Below is a small trained network, with its code and all its weights. Each question gives an input and a target symbol and asks what happens when units are switched off, that is, made to give their printed mean instead of their output.

import numpy as np


def w(rows, s, z=0):
    codes = np.array(rows[::2]) - 128.0
    scale = np.full(codes.shape[1], s)
    scale[-1] = z or s
    return codes * scale


def f(y):
    return y / 2 * (1 + np.tanh(0.7978845608 * (y + 0.044715 * y**3)))


def softmax(a):
    e = np.exp(a - a.max(-1, keepdims=True))
    return e / e.sum(-1, keepdims=True)


def log_softmax(a):
    a = a - a.max(-1, keepdims=True)
    return a - np.log(np.exp(a).sum(-1, keepdims=True))


def net(x, mask):
    ids = ['ΔΘβεζτω'.index(c) for c in x.split()]
    T = len(ids)
    res = E[ids] + P[:T]
    r = res
    for j in range(3):
        rows = slice(2 * j, 2 * j + 2)
        q, k, v = (r @ M[0][rows].T for M in (Q, K, V))
        z = softmax(np.where(np.tri(T) > 0, q @ k.T / 2**0.5, -1e9)) @ v
        o = O[0][rows]
        res = res + np.where(mask[j], z, o[:, -1]) @ o[:, :-1]
    y = f(res @ A[0][:, :-1].T + A[0][:, -1])
    res = res + np.where(mask[3:7], y, B[0][:, -1]) @ B[0][:, :-1]
    return log_softmax(res[-1] @ U[:, :-1].T + U[:, -1])


Q, K, V, O, A, B = {}, {}, {}, {}, {}, {}
E = w([
[160,60,111,76,13],'Δ',
[184,37,72,103,1],'Θ',
[73,162,14,249,195],'β',
[231,113,247,207,155],'ε',
[94,123,171,17,176],'ζ',
[52,17,38,54,184],'τ',
[200,251,13,70,150],'ω',
],0.01)
P = w([
[60,215,71,154,38],'0',
[93,169,68,143,61],'1',
[112,150,85,126,80],'2',
[133,131,90,117,100],'3',
[153,115,99,105,117],'4',
[172,97,110,95,132],'5',
[186,83,117,86,150],'6',
[202,70,133,76,172],'7',
[222,55,141,73,181],'8',
[246,40,149,70,190],'9',
],0.011)
Q[0] = w([
[89,130,185,182,196],'head 0',
[228,162,60,109,155],'head 0',
[85,199,195,142,134],'head 1',
[168,219,120,137,136],'head 1',
[117,127,186,174,70],'head 2',
[185,43,141,35,9],'head 2',
],0.013)
K[0] = w([
[121,172,107,168,54],'head 0',
[169,100,129,88,126],'head 0',
[85,132,147,152,53],'head 1',
[144,180,89,112,81],'head 1',
[121,203,93,93,99],'head 2',
[215,126,118,4,153],'head 2',
],0.016)
V[0] = w([
[212,149,182,142,59],'head 0',
[147,2,174,132,134],'head 0',
[134,119,218,107,210],'head 1',
[63,193,102,169,154],'head 1',
[102,231,166,110,168],'head 2',
[94,233,51,111,95],'head 2',
],0.0094)
O[0] = w([
[158,225,254,120,180,133],'head 0',
[23,86,188,108,167,77],'head 0',
[136,194,87,72,96,2],'head 1',
[73,96,250,122,33,142],'head 1',
[227,48,144,64,161,82],'head 2',
[137,145,117,58,251,225],'head 2',
],0.0089,0.0079)
A[0] = w([
[17,132,130,251,84,252],'neuron 0',
[64,202,67,92,2,195],'neuron 1',
[212,147,105,165,233,45],'neuron 2',
[186,103,243,189,94,122],'neuron 3',
],0.0081,0.0038)
B[0] = w([
[126,65,169,254,191,196],'neuron 0',
[46,235,98,42,105,182],'neuron 1',
[90,162,114,157,10,254],'neuron 2',
[60,94,163,100,14,145],'neuron 3',
],0.0093,0.0076)
U = w([
[127,174,187,121,185,114],'Δ',
[214,105,132,251,178,129],'Θ',
[91,100,207,135,33,89],'β',
[49,236,213,96,192,131],'ε',
[134,188,33,76,55,93],'ζ',
[37,89,71,109,104,34],'τ',
[178,44,177,2,216,254],'ω',
],0.0063,0.0055)

Each question gives the input, a string of symbols that net reads in full, and the target symbol t.
The units are the heads (2 rows each of Q, K, V and O) and the neurons (one row each of A and B). Each row of codes is followed by its name. A weight is (code - 128) times the scale printed after its matrix; where a second scale follows, it is the last column's (O, A, B and U).
mask holds one flag per unit, heads first, then neurons. A switched-off unit (its flag False) gives its mean, the last column of its rows in O or B, instead of its output. The means were averaged over made-up inputs and are rounded, as every weight is.
A unit's drop is (log p(t) with every unit on - log p(t) with that unit switched off) / (log p(t) with every unit on - log p(t) with every unit switched off).
most important unit: the unit with the biggest drop
k most important neurons: the k neurons with the biggest drops, biggest first
which heads matter: for each layer, one digit per head in row order, 1 if its drop is at least 0.15 and else 0, layers parted by /
drop of u: that unit's drop, to one decimal
input ω ω ω Θ Θ ε Θ β Θ Θ, target β: most important unit	head 2
input ω ω ω Δ Θ ε ω τ ω, target τ: which heads matter	101
input ω Θ Θ Θ β ω Θ Θ Θ, target Θ: which heads matter	111
input ζ ω ω β ω ω ε, target β: which heads matter	000
input Θ ω β ζ ε Θ Δ, target ε: 3 most important neurons	neuron 1; neuron 2; neuron 0
input ω ζ ω, target ω: which heads matter	011
input ω ω Δ, target ω: which heads matter	001
input β Θ Θ Θ, target Θ: 2 most important neurons	neuron 0; neuron 2
input ω τ ω Θ Θ ω, target ε: 2 most important neurons	neuron 1; neuron 2
input ζ β ε, target β: which heads matter	010
input ω Θ Θ Δ, target Θ: 3 most important neurons	neuron 0; neuron 1; neuron 2
input ω τ β Θ, target τ: which heads matter	101
input ω ω Θ ε ω ω Θ ω Θ ω, target ε: which heads matter	111
input ε Θ ω Θ β Θ Δ, target β: most important unit	head 2
input ω ζ Θ, target ω: which heads matter	001
input τ β ω ω ω τ ω ω ζ β, target ζ: which heads matter	010
input τ ε β, target Θ: 2 most important neurons	neuron 0; neuron 1
input Δ τ τ β Θ, target τ: 2 most important neurons	neuron 1; neuron 0
input ω ε ω, target β: which heads matter	011
input Θ τ ζ, target ω: most important unit	neuron 2
input ε ω ω ω Δ ω ω ω ω ω, target ζ: 2 most important neurons	neuron 2; neuron 0
input Θ ω Θ ζ τ ω Δ, target ω: drop of neuron 2	0.2
input ω ω ω Θ Δ ε Δ, target ε: drop of head 0	0.9
input ω ω ε Δ ω, target β: drop of head 0	0.1
input ω Δ ω ζ ω, target ω: drop of neuron 0	0.1
